Below is a small trained network, with its code and all its weights. Each question gives an input and a target symbol and asks what happens when units are switched off, that is, made to give their printed mean instead of their output.

import numpy as np


def w(rows, s, z=0):
    codes = np.array(rows[::2]) - 128.0
    scale = np.full(codes.shape[1], s)
    scale[-1] = z or s
    return codes * scale


def norm(h):
    return h / np.sqrt((h * h).mean(-1, keepdims=True) + 1e-5)


def f(y):
    return np.maximum(y, 0)


def softmax(a):
    e = np.exp(a - a.max(-1, keepdims=True))
    return e / e.sum(-1, keepdims=True)


def log_softmax(a):
    a = a - a.max(-1, keepdims=True)
    return a - np.log(np.exp(a).sum(-1, keepdims=True))


def net(x, mask):
    ids = ['αγδεζηθλμξπστφψω'.index(c) for c in x.split()]
    T = len(ids)
    res = E[ids] + P[:T]
    r = norm(res)
    for j in range(2):
        rows = slice(4 * j, 4 * j + 4)
        q, k, v = (r @ M[0][rows].T for M in (Q, K, V))
        z = softmax(np.where(np.tri(T) > 0, q @ k.T / 4**0.5, -1e9)) @ v
        o = O[0][rows]
        res = res + np.where(mask[j], z, o[:, -1]) @ o[:, :-1]
    y = f(norm(res) @ A[0][:, :-1].T + A[0][:, -1])
    res = res + np.where(mask[2:18], y, B[0][:, -1]) @ B[0][:, :-1]
    return log_softmax(norm(res)[-1] @ U[:, :-1].T + U[:, -1])


Q, K, V, O, A, B = {}, {}, {}, {}, {}, {}
E = w([
[125,70,178],'α',
[114,131,198],'γ',
[165,151,185],'δ',
[169,156,177],'ε',
[209,139,177],'ζ',
[58,154,191],'η',
[146,179,145],'θ',
[108,134,190],'λ',
[176,119,118],'μ',
[83,139,180],'ξ',
[102,150,139],'π',
[151,114,204],'σ',
[64,160,181],'τ',
[114,112,253],'φ',
[87,182,174],'ψ',
[85,129,187],'ω',
],0.0031)
P = w([
[141,116,119],'0',
[63,108,118],'1',
[93,223,254],'2',
[90,53,252],'3',
[18,98,103],'4',
[90,204,217],'5',
],0.006)
Q[0] = w([
[124,5,190],'head 1',
[122,155,175],'head 1',
[109,133,89],'head 1',
[38,52,183],'head 1',
[73,120,51],'head 2',
[203,168,203],'head 2',
[96,141,111],'head 2',
[151,193,114],'head 2',
],0.013)
K[0] = w([
[94,7,125],'head 1',
[135,126,164],'head 1',
[113,161,110],'head 1',
[44,86,146],'head 1',
[197,124,97],'head 2',
[73,136,184],'head 2',
[152,113,118],'head 2',
[167,129,170],'head 2',
],0.017)
V[0] = w([
[80,50,6],'head 1',
[182,182,159],'head 1',
[174,240,169],'head 1',
[131,229,74],'head 1',
[135,107,171],'head 2',
[249,72,254],'head 2',
[203,212,88],'head 2',
[206,196,117],'head 2',
],0.006)
O[0] = w([
[101,45,84,83],'head 1',
[154,174,116,67],'head 1',
[191,177,115,57],'head 1',
[202,109,73,2],'head 1',
[162,123,113,183],'head 2',
[254,63,163,234],'head 2',
[110,129,212,10],'head 2',
[134,126,198,49],'head 2',
],0.0091,0.0033)
A[0] = w([
[152,162,174,36],'neuron 1',
[116,185,126,172],'neuron 2',
[128,136,105,123],'neuron 3',
[139,109,154,64],'neuron 4',
[151,117,92,42],'neuron 5',
[120,98,106,244],'neuron 6',
[106,112,153,90],'neuron 7',
[98,163,128,157],'neuron 8',
[112,140,158,121],'neuron 9',
[104,120,138,178],'neuron 10',
[133,102,178,11],'neuron 11',
[107,145,167,241],'neuron 12',
[116,179,184,199],'neuron 13',
[122,114,9,7],'neuron 14',
[96,110,159,126],'neuron 15',
[145,93,130,112],'neuron 16',
],0.013,0.0018)
B[0] = w([
[93,91,44,194],'neuron 1',
[51,94,148,209],'neuron 2',
[132,154,144,133],'neuron 3',
[95,168,140,157],'neuron 4',
[167,68,108,136],'neuron 5',
[109,96,39,200],'neuron 6',
[179,157,144,179],'neuron 7',
[166,178,60,195],'neuron 8',
[149,150,97,178],'neuron 9',
[160,164,145,186],'neuron 10',
[61,175,171,172],'neuron 11',
[149,46,132,226],'neuron 12',
[51,187,114,254],'neuron 13',
[252,229,195,165],'neuron 14',
[190,165,166,206],'neuron 15',
[84,95,118,174],'neuron 16',
],0.016,0.0051)
U = w([
[8,161,74,221],'α',
[78,216,138,252],'γ',
[135,200,116,118],'δ',
[85,129,216,154],'ε',
[71,3,105,168],'ζ',
[179,137,107,16],'η',
[92,77,176,125],'θ',
[154,80,194,88],'λ',
[104,126,147,67],'μ',
[174,149,150,93],'ξ',
[164,155,131,17],'π',
[129,105,194,76],'σ',
[158,186,71,65],'τ',
[196,54,70,162],'φ',
[176,112,142,78],'ψ',
[185,97,107,68],'ω',
],0.015,0.0034)

Each question gives the input, a string of symbols that net reads in full, and the target symbol t.
The units are the heads (4 rows each of Q, K, V and O) and the neurons (one row each of A and B). Each row of codes is followed by its name. A weight is (code - 128) times the scale printed after its matrix; where a second scale follows, it is the last column's (O, A, B and U).
mask holds one flag per unit, heads first, then neurons. A switched-off unit (its flag False) gives its mean, the last column of its rows in O or B, instead of its output. The means were averaged over made-up inputs and are rounded, as every weight is.
A unit's drop is (log p(t) with every unit on - log p(t) with that unit switched off) / (log p(t) with every unit on - log p(t) with every unit switched off).
The circuit of an input: a set's keep is (log p(t) with only the set's units on - log p(t) with every unit switched off) / (log p(t) with every unit on - log p(t) with every unit switched off). Starting from the 12 units with the biggest drops (on a tie, the unit counted first), units are removed one at a time, each time the one whose removal leaves the highest keep (on an exact tie, the one counted first), for as long as the keep stays at least 0.8.
circuit, biggest first: the units of the circuit, biggest drop first
unit that matters most: the unit with the biggest drop
top k neurons: the k neurons with the biggest drops, biggest first
which heads matter: for each layer, one digit per head in row order, 1 if its drop is at least 0.15 and else 0, layers parted by /
drop when u is switched off: that unit's drop, to one decimal
input α δ τ ζ α, target φ: which heads matter -> 00
input γ σ δ, target α: unit that matters most -> neuron 1
input α λ θ ε ψ, target φ: which heads matter -> 01
input α α ψ σ, target ζ: top 2 neurons -> (neuron 6; neuron 14)
input α σ λ ω θ, target φ: which heads matter -> 01
input θ ψ α ξ θ, target ε: which heads matter -> 01
input μ α σ, target α: which heads matter -> 00
input α τ ε, target α: which heads matter -> 00
input π α π φ, target ζ: top 2 neurons -> (neuron 14; neuron 6)
input α γ π φ α, target φ: circuit, biggest first -> (neuron 14; head 2; head 1)
input ω φ φ α, target ε: top 2 neurons -> (neuron 11; neuron 8)
input π α ω τ, target ζ: top 3 neurons -> (neuron 13; neuron 14; neuron 6)
input α θ π δ, target γ: circuit, biggest first -> (head 2; neuron 15; neuron 1)
input θ δ λ θ ψ, target ε: circuit, biggest first -> (head 2)
input α σ μ, target α: top 2 neurons -> (neuron 2; neuron 1)
input α α τ γ τ, target φ: top 3 neurons -> (neuron 6; neuron 13; neuron 14)
input α μ α α γ, target φ: top 2 neurons -> (neuron 13; neuron 6)
input ψ α α θ, target ζ: top 3 neurons -> (neuron 14; neuron 6; neuron 13)
input θ α γ γ, target ζ: top 2 neurons -> (neuron 6; neuron 13)
input δ θ θ α, target γ: unit that matters most -> head 2
input σ θ ψ α, target γ: top 2 neurons -> (neuron 15; neuron 1)
input α σ η η ξ, target φ: top 3 neurons -> (neuron 6; neuron 13; neuron 14)
input θ α σ α α, target ε: drop when neuron 11 is switched off -> 0.1
input σ π σ α α, target ζ: drop when neuron 16 is switched off -> 0.2
input θ γ α θ θ, target ε: drop when neuron 15 is switched off -> 0.0
